[  25   44  -44   26 -102    2  -70] -> K_855
[ -43    2  -70   44   25 -102   26] -> K_307
[ 44  51 -73  44 -48 -26 -61] -> K_591
[  48 -106  -48  -11   34  -36   11] -> K_594
[  58 -119   36    7  -28   25  -77] -> K_590
[-26  44 -61  44 -48 -72  51] -> K_45
[  11   34  -11   47  -48  -36 -106] -> K_841
[  25  -77   37    7   58  -28 -119] -> K_843
perm: [-72 -61 -48 -26  44  44  51]	K_45
perm: [ -70    2 -102   26  -44   44   25]	K_855
perm: [-102  -70  -44    2   25   26   44]	K_855
perm: [ -48   34  -36  -11   48 -106   11]	K_594
perm: [-73 -61  44  44 -26  51 -48]	K_591
perm: [-106  -36  -48   47  -11   34   11]	K_841
perm: [  58  -28 -119   25  -77   37    7]	K_843

[-65  69 -37 -33] -> K_413
[-65 -37  69 -33] -> K_561
[-38 -33 -65  69] -> K_729
perm: [-65 -38 -33  69]	K_729
perm: [-65  69 -38 -33]	K_729
perm: [ 69 -65 -33 -38]	K_729
perm: [-38 -65  69 -33]	K_729
perm: [-33  69 -65 -38]	K_729
q: [-38 -33 -65  69]	K_729

[ 23 -38  46 -47  29 -14   5  22  -8  10  -8   1 -34  34  -1  15  24   9
  30  17  18 -12 -30 -26 -12  27  11 -16 -29 -11   3 -34  -3  12] : K_270
[-19 -43  47 -17 -24 -10   5  20  26  -6 -24  -2   3  46  14 -21  18  37
  54  -4 -26  61   1   5   5   0  -2 -48 -19 -10  22 -17  22   0] : K_526
[-22 -29  30 -25  16 -43   3 -10  -1   5  34  -9 -71   2 -46  17  -5 -19
  46   6 -16  43 -33  12 -90  -8 -28  51 -13 -37 -34  -3   9 -81] : K_869
[ 34 -33  43 -90  -5  -1   5 -22 -71 -28  -3   3 -19  16 -14  -8 -29 -10
   9  12  51 -81  30   2  17 -34  -9  46 -25 -37   6 -43 -46 -16] : K_388
[  4 -12 -15   1  12 -21  -1  -3  -8  20   9   3 -13  -2 -13  -3  15 -10
 -29 -11  14   2  -6 -17  -6  25 -10  12  18   9 -10  14 -10   8] : K_315
perm: [-37 -34  -3   9 -81 -22 -29  30 -25  16 -43   3 -10  -1   5  34  -9 -71
   2 -46  17  -5 -19  46   6 -16  43 -33  12 -90  -8 -28  51 -13]	K_869
perm: [ 51 -22 -28  34 -90  17  12  -8  -3   5  43 -19 -25   3  -9  46 -29 -10
 -16 -71 -37 -81  30 -33  -5 -34  16   9  -1 -13   2   6 -46 -43]	K_869

[ 68  -6  13 -13  49] = K_650
[ 12  69  49 -13  -6] = K_389
[ -6  68 -13  12  49] = K_311
[-78   9 -90 -16  66] = K_664
perm: [ 49  -6  68 -13  12]	K_311
perm: [ 49  -6  12 -13  68]	K_311

[-12  21   1  -1  -8  -8 -10 -11  19 -31 -34  52  31   2   0  21 -12  28
 -28   7   3   1 -26 -10 -30 -27]  K_141
[ 34  12  28  -2  -5  -2  15  19 -83  43  23   6  -8  -2 -20  -8  29  -2
  12   4  39  -4 -25  -9 -10  24]  K_70
[-46  18   8  24  31  -5  -1 -41   5 -14  13   7 -13  58   5  10 -42  20
  14   2 -64  23  22  47 -34 -25]  K_899
[-79 -69 -38   8  25  63  -1  14  34 -48 -18 -28 -28 -36 -10 -18 -21  22
 -47 -36  -6 -34 -38   8  47 -27]  K_123
[-79 -69 -38   8  25  63  -1  14  34 -20 -18 -28 -28 -36 -10 -18 -21  22
 -47 -36  -6 -34 -38   8  47 -27]  K_111
[-16 -43  15  14  26  52  12  26 -55  -2  -4  23  -9  -4 -26 -16  26  19
 -44 -26  48 -21 -16 -50  38  70]  K_706
[ 41  22 -24 -31 -26 -33  -4  24  40   6  -3 -43  -8 -33  43   8   1 -76
  28   7  25   2  80  45  14   8]  K_589
[ -18  -15  -17   21   25   -4   10  -62   -6   24   37  -34  -27   42
    2   -5  -43   16   54   13 -114  -12   18   63  -23  -26]  K_536
[-16 -43  15  14  26  52  12  26 -55  -2  -4  23  -9  -4 -26 -16  26  19
 -44 -26  48 -21 -42 -64  22   4]  K_265
[-73 -47  -5  26 103  50  15 -16 -21  31  39 -39 -32  42 -15 -43 -37   9
 -18 -44 -32  -7 -13  38   3 -17]  K_713
[  6  49  10   9  41 -27   4 -76  23  41 -18  31   3  44  26  19 -50  10
  33 -37 -78  69  54  55 -51 -28]  K_366
[-109   43   47   30   25   23  -13   33   -4  -64  -32   57   69   70
  -14   19   10   22  -53  -19   63   92  -23 -125  -14    3]  K_218
perm: [-34 -31 -30 -28 -27 -26 -12 -12 -11 -10 -10  -8  -8  -1   0   1   1   2
   3   7  19  21  21  28  31  52]	K_141
perm: [-73 -47 -44 -43 -39 -37 -32 -32 -21 -18 -17 -16 -15 -13  -7  -5   3   9
  15  26  31  38  39  42  50 103]	K_713
perm: [-27 -12  21   1  -1  -8  -8 -10 -11  19 -31 -34  52  31   2   0  21 -12
  28 -28   7   3   1 -26 -10 -30]	K_141

[ -9 -57  21   1  -1 -12 -35 -27  -8  -1  27  24 -15 -26   7 -34  16  28
  45   5 -20 -48  10  -1 -56 -21  26 -10  44   0  -7 -55 -11   1   9  19
 -11 -18   1  -7 -13  32  32  45   8  -1  58  -7  24 -10  22] = K_692
[ -4  22  13 -28 -11 -29   3  11  -2 -72 -36 -40  13  -8  56   9   8  21
 -10  -3 -14 -14 -43   0  24  -1 -21  11   0  31  35  -7  30  -8  26 -25
   2  25 -34 -22   2 -22  -8  32  11 -20  -4   2  13  -3 -43] = K_161
[ 34 -29 -42  32 -11   3  48  27   0  -8  19 -16 -28  33  45 -39 -29  -7
 -23 -35  13  42 -57 -37  13  44  -7 -31 -37  31  31  25 -20   4   9   4
   8  12   9  35  32  26  -8 -32  14   3  40  -2 -14 -17  -5] = K_142
[-13  47  26  -2  23 -15 -12  -1   7 -93 -49 -33  39  -5  35  10 -18  35
  10  35 -46 -28  -6  15  10  10 -23 -12 -16  54  57 -45  37  24  12 -51
  19  16  -4 -66  -8 -34  -6  -1  15  24  65  17  11 -29 -15] = K_858
[ 35 -51  17 -29  -1  37  24  24  10   7  12  39  19  10  -5 -46 -49  54
  15  10 -12  -6  -8 -18 -16  10 -15 -33  26  11 -44  -2  47 -23 -28 -13
 -12  16  57 -66  -6 -34 -93  -4  65  23  35  15  -1  35 -15] = K_321
perm: [  7  11  19  -1 -46  -6 -13  39  10  24  15  24  65 -16  10  35  12  16
  26  57 -18 -12 -15 -49 -28 -33 -51  -2 -93  23  17  47 -66 -34  54  -5
 -44  10 -12  35  35 -23  37  10  -6  -8  -4 -15 -29  -1  15]	K_321
perm: [ -5 -17 -14  -2  40   3  14 -32  -8  26  32  35   9  12   8   4   9   4
 -20  25  31  31 -37 -31  -7  44  13 -37 -57  42  13 -35 -23  -7 -29 -39
  45  33 -28 -16  19  -8   0  27  48   3 -11  32 -42 -29  34]	K_142
perm: [-93 -66 -51 -49 -46 -45 -34 -33 -29 -28 -23 -18 -16 -15 -15 -13 -12 -12
  -8  -6  -6  -5  -4  -2  -1  -1   7  10  10  10  10  11  12  15  15  16
  17  19  23  24  24  26  35  35  35  37  39  47  54  57  65]	K_858

[-18   2   6  -2  25] : K_992
[-4  5 -1 11 -7] : K_678
[ 5 -1 11 -7 -3] : K_139
[ -2   1  25   6 -18] : K_641
perm: [-7 11 -1  5 -4]	K_678
perm: [-7 -3 -1  5 11]	K_139
perm: [-18  -2   2   6  25]	K_992
perm: [-7 -4 -1  5 11]	K_678

[ 3 -2 20 -9  0 -6 -1  1  4  3  8  0  8 -3 -8 -1  3  3  2 -3  1 -2] : K_462
[-1  6 -2 28  3 -8  2 -3  2 49 -6 -2  6  0 22  6 -5 -2  3 -3 -4  2] : K_118
[ -6  -3   5   0  -6   6  -1   3  -9   0   2   5   5  -8 -15   5  -1  -1
  -8  -4  -7 -16] : K_931
[-6  3 49  2 -4 -2 -2  6  0 -8 -2  3 22 -3  2  2 28 -5  6 -3  0  6] : K_80
[  -1   -1    6  -11 -105   -2    0    2   -8  -14   10   -3  -15   -1
    1    1   -9   -3    4    6    0    0] : K_230
[  0  -2 -60  -1   5   5   2   1  -9   1 -10  -2  -3  -4  -8  -1 -25  -9
  -5  -1 -14   1] : K_93
[  5 -60  -1  -1  -3  -8  -4  -2  -9  -9 -14   5   0  -1   1  -2 -10   1
 -25  -5   1   1] : K_732
[  -3   -1 -105   -2    0   -3    1    1   -2    2   -8   -9    6   10
  -14    4  -11    0    6   -1    0  -15] : K_507
perm: [ -9  -1  -1  -5  -8   2 -10  -1   1   1 -14 -25  -3   0   5  -9  -2  -4
  -2   1   5 -60]	K_93
perm: [ -15    0   -1    6    0  -11    4  -14   10    6   -9   -8    2   -2
    1    1   -3    0   -2 -105   -1   -3]	K_507
perm: [-14   5  -2   5  -5  -1 -10  -1   1  -1   0  -2  -3 -25  -9   1 -60  -8
   2   1  -9  -4]	K_93
perm: [   6   -1    0  -15   -3   -1 -105   -2    0   -3    1    1   -2    2
   -8   -9    6   10  -14    4  -11    0]	K_507
perm: [ 6 -6  3 49  2 -4 -2 -2  6  0 -8 -2  3 22 -3  2  2 28 -5  6 -3  0]	K_80
perm: [-16  -7  -4  -8  -1  -1   5 -15  -8   5   5   2   0  -9   3  -1   6  -6
   0   5  -3  -6]	K_931
perm: [-8 -1  3  3  2 -3  1 -2  3 -2 20 -9  0 -6 -1  1  4  3  8  0  8 -3]	K_462

[ -3 -31 -28  33  73  51  -9  30]  K_778
[  6  11  10 -21  25  17  -7  27]  K_749
[ 31 -53  30  26 -28 -28 -13   1]  K_200
[-52  74 -87 -20  40  51  28 -32]  K_120
[ 30   5   0 -28 -32 -18  -6 -11]  K_129
[-59  90 -50 -31 -36  -8  38 -62]  K_510
[-8  0 31 -1 22  7 -3 30]  K_455
[-31  24 -74   8  81  73   9   8]  K_379
[ -9 -28  33  -4  30  51  73 -31]  K_43
[ 25  17  10  27 -21   5  11  -7]  K_285
[-53   0  31 -28 -13  30  26 -28]  K_114
perm: [ 30  -9  51  73  33 -28 -31  -3]	K_778
perm: [-21  -7   6  10  11  17  25  27]	K_749
perm: [-53 -28  31 -28  26   1  30 -13]	K_200

[ 3 -4  0 19 62 71 87] = K_8
[ 2  2  5 10 14 17 72] = K_477
[87 -1  3 31 10 48  2] = K_945
[-2 27 70 78 77 99 77] = K_314
[-1  3  3  8 11  4 64] = K_606
[ 2 -1  3  9 31 48 87] = K_173
[77 78 70 -1 99 77 27] = K_440
perm: [ 3  2 48 -1  9 31 87]	K_173
perm: [27 70 78 77 99 77 -2]	K_314
perm: [27 77 78 70 -1 99 77]	K_440
perm: [87 71 62 19  0 -4  3]	K_8
perm: [-1  2  3 10 31 48 87]	K_945
perm: [71  0 62 19  3 -4 87]	K_8

[-17 -18 -72  -8  93 -75   8 -40  -6 -89] = K_486
[ 77 -78   6  72  32   6  83 -80  17  57] = K_373
[ 77 -80  32   6  58  72  17  83   6 -78] = K_470
[ 25 -81  31  66 -43  34  -7 -26  -3 -16] = K_371
[-60 -77  27  15 -57 -22  89   5  86  20] = K_126
[-57 -60 -77  16  89  20  27 -22   5  86] = K_83
[ 20  27  89 -60 -77  86  16 -57 -22   6] = K_704
perm: [-80  83  17 -78  57  77  32   6   6  72]	K_373
perm: [-89 -75 -72 -40 -18 -17  -8  -6   8  93]	K_486
perm: [  6 -78  77 -80  32   6  58  72  17  83]	K_470
perm: [-16  -3 -26  -7  34 -43  66  31 -81  25]	K_371
perm: [ 86   5 -22  27  20  89  16 -77 -60 -57]	K_83
perm: [-57  27 -22 -60  86  16  20   5  89 -77]	K_83

[-23 -23   9 -75  33 -41  11  24   7] = K_814
[  4  -7  -4   7  46 -42  -6  27   6] = K_562
[-22 -28 -25  16   4 -11  10 -27   3] = K_235
[-15 -11  -5  50 -23 -31  16   4  -9] = K_832
[ 27  -7  46   7  -6 -42   7   4  -4] = K_840
[-15  16   5 -23  -5  -9 -31 -11  50] = K_777
perm: [ -9   4  16 -31 -23  50  -5 -11 -15]	K_832
perm: [  6  27  -6 -42  46   7  -4  -7   4]	K_562

[   6   60    0  -90  -95   -3  -57   43 -113   67  -17]  K_787
[ -17    5   43  -90   67  -57   -3  -95 -113    0   61]  K_609
[   0  -95  -90  -17   43   67    5   60  -57 -113   -3]  K_436
perm: [  -3 -113  -57   60    5   67   43  -17  -90  -95    0]	K_436
perm: [  61    0 -113  -95   -3  -57   67  -90   43    5  -17]	K_609
perm: [ -95  -57  -90   67  -17 -113   43    0    5   -3   61]	K_609
perm: [  43  -17    5   67  -90  -95   60  -57 -113    0   -3]	K_436
perm: [-113  -95  -90  -57  -17   -3    0    6   43   60   67]	K_787

[18 44 -8 35  9 18 22] = K_620
[-16 -11 -33  -8  33  -4 -19] = K_533
[  4 -27 -39  -3  -3 -35 -19] = K_680
[-39 -19  -2  -3   4 -35 -27] = K_269
[-10  41  64  15  39  34   7] = K_846
[ 39  15   8 -10  41  64  34] = K_822
[18 19 44 -8  9 35 22] = K_782
[-70  39  59  61  20 -77 -38] = K_58
[-28  31 -18  -3  23 -23 -44] = K_643
[-49  74  98  73   9 -59 -18] = K_348
perm: [ 34  64  41 -10   8  15  39]	K_822
perm: [ 39  34  15  41 -10   8  64]	K_822
perm: [-39 -35 -27 -19  -3  -2   4]	K_269
perm: [22 18 19 44 -8  9 35]	K_782

[-40 -37 -93  25 -70]  K_978
[-47 -69 -10   1  32]  K_480
[-40 -37 -93  24 -70]  K_625
[ 60 -22 -56 -71 -10]  K_148
[ 70 117 -69  44 -31]  K_601
[ 67 -66  48 -29 -92]  K_198
[-40 -37  58  99 -86]  K_335
perm: [-69 -31  44  70 117]	K_601
perm: [-70 -40 -37 -93  24]	K_625

[  19    1 -118    1] : K_762
[20  1  1 22] : K_881
[20  1 23  1] : K_629
perm: [ 1 23  1 20]	K_629
perm: [22 20  1  1]	K_881
perm: [ 1  1 22 20]	K_881
perm: [   1    1   19 -118]	K_762
perm: [-118    1   19    1]	K_762
perm: [ 1  1 20 22]	K_881

[-108   65 -104   26]  K_936
[ -22  -71    4 -117]  K_556
[ -22    3  -71 -117]  K_918
perm: [ -22    3 -117  -71]	K_918
perm: [  26 -108   65 -104]	K_936
perm: [-108 -104   26   65]	K_936
perm: [-117  -22    3  -71]	K_918

[-41 -95 -36 -32 -82  63 -54  60] = K_267
[-41 -95 -36 -32 -82  63  -8  15] = K_503
[-82 -95 -41  62 -54 -36  60 -31] = K_817
[-54  61 -95 -36 -41  63 -82 -32] = K_10
[-36  60 -41  62 -95 -54 -32 -82] = K_755
perm: [-32 -36 -95 -54 -41 -82  60  63]	K_267
perm: [-82 -32 -54  61 -95 -36 -41  63]	K_10
perm: [ 63 -54  60 -41 -95 -36 -32 -82]	K_267
perm: [-95 -82 -54 -41 -36 -32  60  63]	K_267
perm: [-95 -82 -54 -41 -36 -32  61  63]	K_10
perm: [-36 -82 -54 -95  60  63 -32 -41]	K_267
perm: [ 62 -36  60 -54 -32 -41 -82 -95]	K_755

[  14  -31  -45   39  -91  -50 -109   69  -51    3   -3   21   30   15
   12   29   -5  -14  -72   -6  112   33  123   83  -96  -81   49] = K_339
[ 17 -74   5  42  40  13  17  -7 -60  14  73  -4   9 -54   7  47  83 -15
 -51  28 -74 -22  31 -36   2   9 -60] = K_815
[-109  -81   83   49   -6  -51   33   29   14  -72  -50  -45   21   -3
   12   15  -14  -96   -5   39  112    3   29   69  123  -91  -31] = K_224
perm: [-60   9   2 -36  31 -22 -74  28 -51 -15  83  47   7 -54   9  -4  73  14
 -60  -7  17  13  40  42   5 -74  17]	K_815
perm: [ -51   33   29   14  -72  -50  -45   21   -3   12   15  -14  -96   -5
   39  112    3   29   69  123  -91  -31 -109  -81   83   49   -6]	K_224
perm: [-74 -74 -60 -60 -54 -51 -36 -22 -15  -7  -4   2   5   7   9   9  13  14
  17  17  28  31  40  42  47  73  83]	K_815
perm: [ -31  -72   -3  123 -109   83  -81   69  -45   21  -14  -96  -91   29
   33   -6    3  112   30   49   39  -51   15   -5  -50   12   14]	K_339
perm: [-109  -96  -91  -81  -72  -51  -50  -45  -31  -14   -6   -5   -3    3
   12   14   15   21   29   30   33   39   49   69   83  112  123]	K_339

[ -12  -28   10    6    0   25  -26  -39   -8 -118  -16    3   31   -2]  K_853
[  10    0  -26 -118    6   25  -39   -8   -2  -28  -12  -15   31    3]  K_31
[-18 -13 -25   2   9  25  14   6 -45 -22  21 -28  43 -15]  K_599
perm: [  -2   31    3  -16 -118   -8  -39  -26   25    0    6   10  -28  -12]	K_853
perm: [   3   31  -15  -12  -28   -2   -8  -39   25    6 -118  -26    0   10]	K_31

